[ -7 -83  48 -57 -13]  Zed
[-56 -20  20  89  35]  lukul
[ -7  47  48 -82 -13]  kel
[ -7 -46  48   6 -13]  rodi
[-56 -64  -8 -94 -16]  Ketob
[-45 -61  17 -30 -14]  mag
where: [-57] : Zed, 3
where: [-82] : kel, 3
q: [-56 -20  20  89  35] : lukul

[-29  -2 -12  37  23 -21 -15  16  48 -24]  Lefar
[  6 -11  38  -6 -10  19  49 -51 -58  10]  zipov
[ 25 -19  31 -77 -14  18  48  29 -17  26]  pemus
[ -6 -16  -7  92 -15  48 -66 -36  28 -26]  Fimip
[ 10 -26  36 -47  -6  25  48 -17 -47  12]  Vamed
[-29  -2 -12  95  23 -21 -15  16  48 -24]  noza
[  8 -22  36 -32  -7  23  49 -32 -56   9]  vav
[ -6  -9  29  72   8  25 -58 -57 -48  32]  Dezo
where: [95] : noza, 3
where: [-57] : Dezo, 7

[  3  21 -23 -43] -> kuzo
[ 13 -40  14 -55] -> vogu
[ 15   2 -34 -71] -> dotut
where: [15] : dotut, 0
where: [21] : kuzo, 1
where: [2] : dotut, 1
where: [14] : vogu, 2

[ -9  31 -26   9 -40 -51 -26] = Lus
[ 48 -13 -90  61 -40 -57  18] = Nedo
[ 49  31  -9 -89 -40 -51 -26] = gizo
[ 15   8 -26 -13  55   4 -44] = rukis
where: [9] : Lus, 3
where: [48] : Nedo, 0
where: [8] : rukis, 1
q: [ -9  31 -26   9 -40 -51 -26] : Lus

[ -7 -26  47  12 -20 -43  58 -41 -18   0  -2  58] -> kozet
[  6 -36 -79 -28 -28 -34 -68 -30 -36 -90 -26  19] -> keven
[  6 -33 -82 -27 -25 -34 -72 -31 -21 -86 -25  22] -> runo
[  1 -33 -65   7 -40  15 -60  21 -25 -31 -29 -77] -> Luti
[ 11 -31 -19 -33 -48   8 -11  13 -17  35 -25 -72] -> tefaf
[ -1 -23 -94 -28 -19 -48 -86 -47 -20 -36 -22  42] -> pinum
[ -6 -19 -87 -40 -27 -19 -83 -16 -11  14 -24 -19] -> Simi
[ 12 -43  15 -29 -57  13  25  20 -30  -6 -27 -81] -> Nurer
[  7 -43 -54 -43 -47  12 -46  18 -37 -67 -33 -74] -> rin
[ -4 -41  43 -19 -47  22  51  29 -28 -33 -18 -77] -> Pel
where: [1] : Luti, 0
where: [-83] : Simi, 6
where: [8] : tefaf, 5

[ 24 -17  38  12  14 -44   1   1  29  -8]  meku
[-36  34  15 -17  13  15 -63  46  49  42]  panok
[ 24 -17  25  12  14 -44   1   1  29  -8]  fuv
[  3  24  -5  11  32 -17 -41  39  23  46]  Kuleg
[-91   2  46 -21  -8  50 -64  18  39  10]  diro
where: [50] : diro, 5
where: [38] : meku, 2
where: [10] : diro, 9
where: [-21] : diro, 3
where: [-91] : diro, 0
where: [3] : Kuleg, 0

[ 16  68  73 -14 -20 -50  36 -49] = Dun
[ 37 -76  86 -84  20  12  38 -72] = vopef
[ 67  30 -61  63 -39  23 -35   3] = vomik
[-39 -85 -16 -84  34  27  31 -83] = luro
[ 69  38 -61 -70 -81 -86  46  73] = sefut
[-11  65  45 -80  20  82  49  60] = Kerut
[-13 -14  51 -14  68  51 -62 -69] = zag
[ 72  -4   7  41 -67  85  51 -29] = Tabod
[ 48   5  -1  13 -55  65  -4  72] = Naka
[-59 -59 -18  68  43  69  12 -65] = Borap
[ 82 -70 -83 -22 -24   2  -5 -12] = Gef
[ 44 -55   6 -52  26 -52  -3  70] = marus
where: [67] : vomik, 0
where: [45] : Kerut, 2
where: [2] : Gef, 5
where: [-81] : sefut, 4
where: [86] : vopef, 2

[-28  18  14 -28]  sul
[ 28  24 -29  28]  nug
[  3  21 -30   3]  bano
[ 51  26 -98  51]  sule
[  4   3 -31   4]  gomid
where: [-31] : gomid, 2
where: [21] : bano, 1
where: [26] : sule, 1
where: [14] : sul, 2

[-96 -11   5 -19 -14 -37  -1 -10 -47   1  29] -> fatil
[  0 -11   5 -19 -14 -14  -4 -22 -27   3  19] -> Rozo
[  1  -4 -53   2 -17 -14   1  -4 -58   0  30] -> bedi
[ -1  -6  17 -21   4  -1   1  39  36   1 -64] -> guv
[  2   3 -95   3 -21  -7   3 -28 -36   1  41] -> nebi
where: [-6] : guv, 1
where: [-36] : nebi, 8
where: [-95] : nebi, 2
where: [-47] : fatil, 8
where: [-22] : Rozo, 7

[-23  17  18 -54]  sur
[ -6   4 -80 -22]  maz
[ 11 -55 -24 -58]  Gumu
[ 20 -18 -21  14]  Tiva
[-3  1 -1 -2]  nibu
[-12 -63 -83 -32]  Zabo
[-19 -49 -61   2]  ganef
[ 8  3 -2  3]  lir
[-25  -7  -6 -21]  los
[ 8  3 -9 -4]  razem
where: [-18] : Tiva, 1
where: [4] : maz, 1
where: [-7] : los, 1
where: [-23] : sur, 0

[  8  23  64 -36 -14  72] = gudu
[ 27   2  59 -25 -67   7] = Fene
[ -2  32 -11  32  28 -60] = desop
[-35 -19 -64  47  48 -24] = dinuk
[  6  28  21   0   9 -40] = Vozo
where: [-24] : dinuk, 5
where: [-14] : gudu, 4
where: [-35] : dinuk, 0

[ 20  33  24 -49   7  26  42  -8 -14 -21  12 -56   9 -15  -9  -5   3  31
 -26   7   1  13   9  68   5  26   6  17 -27 -22 -18  31  -4 -23  -1   5
  10  -8  11  16  -6   3   5  28  -7  15 -52  19  77  -4  12 -14  15   5
  27  29  12   4 -19  -2 -39] = posa
[-20  44  48 -52  36  53 -16  16 -35 -19 -12 -19  17 -37 -14  -4   2  18
  12  14   1   0 -21  49   0 -30 -36  -3   4 -21  -5  14  13 -41  37 -14
  36  21  23  89 -10   9  -9  14 -19 -30 -96  51  47   4 -17  -3  22  45
  28  18  45 -27   6 -16 -22] = bis
[  7  56  26  -3  27  19  19 -10   9 -38   8 -78  -4 -36 -19   3  -5  23
 -22  -2  30  17 -32  57 -21  -3  14  10 -46 -22 -24  41   7 -44  18  21
   6   1   2  28  18  10  11  13 -12   0 -78  37  52   8  28  -8  15  14
  21  40  11 -14  -1  -2 -24] = vadig
[ 15  -4  23 -80  -4  29  26   5 -41  12   1  12  23   7   5 -18  14  23
  -5  16 -32  -3   2  45  29  28 -21  10  17 -11   0   2  -9   4 -11 -19
  23  -8  23  23 -29  -2 -11  30  -6   6 -16   0  63 -14 -22 -13  10   6
  18  -3  22  12 -20  -7 -30] = kugal
[ 12   0  11 -46  -1  15  24   0 -22   3   5  -3  11   6   3  -9   8  16
 -10   7 -18  -1   0  28  16  21  -7  11   2  -6  -4   5  -8   4  -9  -8
  11  -8  10   7 -13   1  -1  19  -2  10  -8  -4  43  -9  -5  -8   6   2
  15   3  11   8 -15  -2 -20] = lovo
[-21 -23   2 -15   0   8 -30  19 -21  21 -16  52  10   9  10  -2   7 -13
  25   8 -20 -13  13 -26  12 -16 -28 -13  38   8  15 -26   0  13   6 -21
  14  10  10  23 -14  -4 -13  -6  -1 -18  14  -3 -29  -3 -30   6  -2  14
  -5 -23  13  -6   8  -4  10] = lim
[  8 -61 -20 -42 -36 -11  12   7 -26  51  -2 -12  13  50  27 -15  17  -8
  10  11 -50 -17  35   4  40  32 -15   1  48  17  20 -36 -17  51 -36 -25
  -1 -13  10 -36 -33 -14 -12   7  13  15  86 -45 -11 -17 -34  -6 -11 -21
 -13 -42  -7  27 -16   2   5] = Kivev
[ 26  20  27 -77   2  30  48  -6 -30  -5  10 -26  19  -2  -1 -17  12  34
 -22  15 -19   6 -10  73  22  34  -5  17  -9 -19 -15  24  -8 -11 -11  -6
  16 -14  19  19 -20  -1  -1  36  -9  16 -34   7  86 -12  -4 -16  16   6
  28  18  19  11 -24  -4 -45] = lipap
where: [25] : lim, 18
q: [ 26  20  27 -77   2  30  48  -6 -30  -5  10 -26  19  -2  -1 -17  12  34
 -22  15 -19   6 -10  73  22  34  -5  17  -9 -19 -15  24  -8 -11 -11  -6
  16 -14  19  19 -20  -1  -1  36  -9  16 -34   7  86 -12  -4 -16  16   6
  28  18  19  11 -24  -4 -45] : lipap

